Each row is followed by one of two labels, saying whether the row has a hidden trait. Each part has a new trait and two new labels.
In the rows, 128 means zero.
144, 109, 126, 124, 127, 126, 130, 129, 120, 140, 144, 118, 145, 122, 122, 99, 128, 87, 109, 131, 141, 101, 128, 117, 166, 130
R
62, 106, 129, 125, 155, 126, 134, 136, 125, 143, 124, 120, 227, 100, 75, 126, 131, 129, 103, 123, 135, 123, 174, 122, 121, 134
E
137, 123, 125, 110, 113, 127, 118, 128, 125, 137, 156, 127, 130, 112, 135, 138, 136, 109, 111, 127, 139, 139, 156, 132, 115, 148
E
142, 117, 127, 129, 127, 126, 132, 129, 122, 139, 100, 118, 115, 133, 137, 96, 131, 89, 109, 131, 131, 106, 121, 121, 153, 128
R
214, 103, 127, 124, 119, 125, 120, 128, 124, 129, 97, 132, 163, 121, 110, 107, 109, 109, 82, 133, 173, 98, 125, 120, 141, 130
R
84, 133, 129, 153, 123, 129, 131, 127, 123, 142, 158, 120, 107, 129, 162, 118, 135, 118, 156, 125, 114, 134, 140, 121, 119, 137
R
108, 106, 132, 124, 152, 125, 135, 134, 129, 138, 96, 120, 160, 120, 101, 103, 140, 129, 110, 130, 124, 132, 177, 129, 124, 128
R
136, 125, 129, 114, 109, 125, 118, 129, 129, 134, 130, 130, 114, 120, 138, 129, 126, 114, 106, 129, 144, 132, 146, 132, 108, 135
R
77, 112, 133, 126, 152, 128, 133, 143, 123, 144, 87, 127, 192, 105, 92, 107, 133, 125, 111, 124, 127, 138, 183, 129, 112, 138
E
138, 119, 127, 116, 112, 127, 119, 129, 128, 139, 144, 131, 122, 113, 141, 130, 134, 110, 107, 128, 136, 139, 154, 129, 121, 142
R
149, 123, 128, 128, 119, 127, 121, 128, 128, 128, 92, 126, 119, 128, 146, 135, 144, 118, 115, 129, 125, 149, 148, 128, 122, 141
E
157, 125, 128, 131, 108, 126, 112, 128, 128, 139, 95, 129, 123, 118, 145, 123, 134, 113, 92, 129, 138, 139, 157, 127, 112, 151
E
84, 132, 128, 128, 119, 130, 124, 125, 124, 137, 156, 129, 100, 115, 150, 139, 134, 120, 153, 122, 119, 162, 154, 127, 101, 134
E
156, 141, 124, 124, 122, 126, 117, 129, 133, 148, 36, 133, 111, 118, 118, 116, 135, 118, 95, 128, 144, 147, 154, 129, 106, 144
R
146, 130, 127, 108, 103, 126, 115, 127, 126, 130, 108, 127, 100, 122, 146, 133, 136, 112, 109, 129, 138, 146, 157, 133, 103, 140
E
105, 126, 127, 149, 140, 129, 138, 129, 122, 150, 143, 116, 119, 131, 154, 101, 137, 96, 140, 127, 112, 119, 132, 120, 149, 135
R
138, 128, 127, 118, 115, 125, 123, 126, 129, 133, 94, 128, 125, 119, 120, 118, 129, 113, 113, 131, 147, 137, 135, 125, 117, 131
R
104, 134, 125, 144, 127, 127, 130, 130, 125, 162, 118, 119, 117, 125, 139, 101, 129, 105, 124, 126, 126, 116, 136, 123, 122, 140
R
